Below are the code and all the weights of a small trained network. Each question names an input and a class and asks about switching units off, where a switched-off unit gives its printed mean instead of its output.

import numpy as np


def w(rows, s, z=0):
    codes = np.array(rows[::2]) - 128.0
    scale = np.full(codes.shape[1], s)
    scale[-1] = z or s
    return codes * scale


def f(y):
    return y / 2 * (1 + np.tanh(0.7978845608 * (y + 0.044715 * y**3)))


def log_softmax(a):
    a = a - a.max(-1, keepdims=True)
    return a - np.log(np.exp(a).sum(-1, keepdims=True))


def net(x, mask):
    res = np.array(x, float).reshape(1, 3) / 4 @ E
    y = f(res @ A[0][:, :-1].T + A[0][:, -1])
    res = res + np.where(mask, y, B[0][:, -1]) @ B[0][:, :-1]
    return log_softmax(res[-1] @ U[:, :-1].T + U[:, -1])


A, B = {}, {}
E = w([
[95,87,93,152,90,168,150,89,70,116,11],'x0',
[162,64,106,172,128,77,166,200,65,121,169],'x1',
[160,135,164,107,169,181,248,191,143,162,67],'x2',
],0.017)
A[0] = w([
[166,50,89,212,143,63,105,148,4,100,179,80],'N0',
[140,159,127,131,155,90,104,156,158,143,180,214],'N1',
[170,198,184,76,185,100,113,164,148,185,166,205],'N2',
[165,157,129,123,130,55,127,140,157,136,170,186],'N3',
[87,135,114,101,130,113,101,65,146,120,143,154],'N4',
[184,146,184,88,168,121,140,164,176,155,151,113],'N5',
[157,120,153,102,159,154,103,148,143,101,137,86],'N6',
[92,139,199,132,107,175,144,121,118,196,75,84],'N7',
[205,170,150,102,169,202,186,109,135,187,95,67],'N8',
[183,73,132,165,170,111,195,226,81,156,119,1],'N9',
[185,93,144,119,139,139,192,190,102,172,120,37],'N10',
[90,127,97,136,60,126,105,73,141,72,125,133],'N11',
[154,173,148,85,157,150,125,79,190,159,169,194],'N12',
[160,137,122,133,174,76,123,146,112,103,176,124],'N13',
],0.012,0.0069)
B[0] = w([
[195,50,62,87,116,140,237,161,182,89,117,249],'N0',
[154,207,129,144,91,82,85,166,177,181,191,203],'N1',
[125,63,170,151,23,160,154,150,125,44,237,238],'N2',
[182,170,127,173,64,43,77,200,163,193,167,193],'N3',
[86,193,126,140,152,102,68,110,119,126,142,198],'N4',
[129,16,193,104,58,169,168,156,219,70,148,207],'N5',
[138,97,164,140,101,171,120,150,140,118,133,146],'N6',
[116,142,39,169,176,194,163,129,133,216,100,193],'N7',
[172,171,77,97,87,217,199,205,163,154,85,223],'N8',
[39,148,163,120,155,102,1,39,116,62,136,234],'N9',
[83,192,180,123,185,173,38,62,70,134,179,212],'N10',
[109,64,143,97,164,130,138,70,26,74,131,209],'N11',
[94,151,197,93,48,159,147,70,155,62,175,223],'N12',
[160,159,84,162,102,88,108,176,152,213,134,178],'N13',
],0.0092,0.021)
U = w([
[56,188,170,139,122,83,29,102,129,116,193,252],'0',
[149,67,130,114,88,135,245,157,130,65,138,110],'1',
[37,147,117,126,211,106,63,51,52,112,64,128],'2',
[122,183,103,126,144,147,219,170,124,242,70,61],'3',
[196,137,97,151,115,52,164,195,156,191,136,52],'4',
],0.012,0.003)

Each question gives the input, the list of numbers given to net, and the class t.
The units are the neurons (one row each of A and B). Each row of codes is followed by its name. A weight is (code - 128) times the scale printed after its matrix; where a second scale follows, it is the last column's (A, B and U).
mask holds one flag per neuron, in row order. A switched-off neuron (its flag False) gives its mean, the last column of its row in B, instead of its output. The means were averaged over made-up inputs and are rounded, as every weight is.
A unit's drop is (log p(t) with every unit on - log p(t) with that unit switched off) / (log p(t) with every unit on - log p(t) with every unit switched off).
The circuit of an input: a set's keep is (log p(t) with only the set's units on - log p(t) with every unit switched off) / (log p(t) with every unit on - log p(t) with every unit switched off). Starting from the 12 units with the biggest drops (on a tie, the unit counted first), units are removed one at a time, each time the one whose removal leaves the highest keep (on an exact tie, the one counted first), for as long as the keep stays at least 0.8.
units of the circuit, in order: the units of the circuit, biggest drop first
top k neurons: the k neurons with the biggest drops, biggest first
drop when u is switched off: that unit's drop, to one decimal
input [8,7,8], class 2: units of the circuit, in order => N9
input [1,-5,1], class 3: top 2 neurons => N9, N2
input [6,0,-6], class 2: top 2 neurons => N2, N5
input [0,1,-1], class 4: top 2 neurons => N9, N2
input [7,0,-6], class 2: top 4 neurons => N2, N5, N8, N11
input [-3,8,1], class 0: top 3 neurons => N9, N10, N8
input [2,0,6], class 3: top 3 neurons => N8, N11, N7
input [-2,3,7], class 0: top 2 neurons => N9, N10
input [8,0,8], class 3: top 3 neurons => N8, N7, N11
input [6,-2,1], class 3: top 2 neurons => N9, N10
input [2,6,-6], class 1: drop when N0 is switched off => 0.9
input [-3,-3,1], class 1: top 2 neurons => N9, N10
input [-1,5,-1], class 4: drop when N0 is switched off => 0.2
input [0,3,-2], class 4: top neuron => N2
input [2,-5,8], class 3: drop when N10 is switched off => 0.0
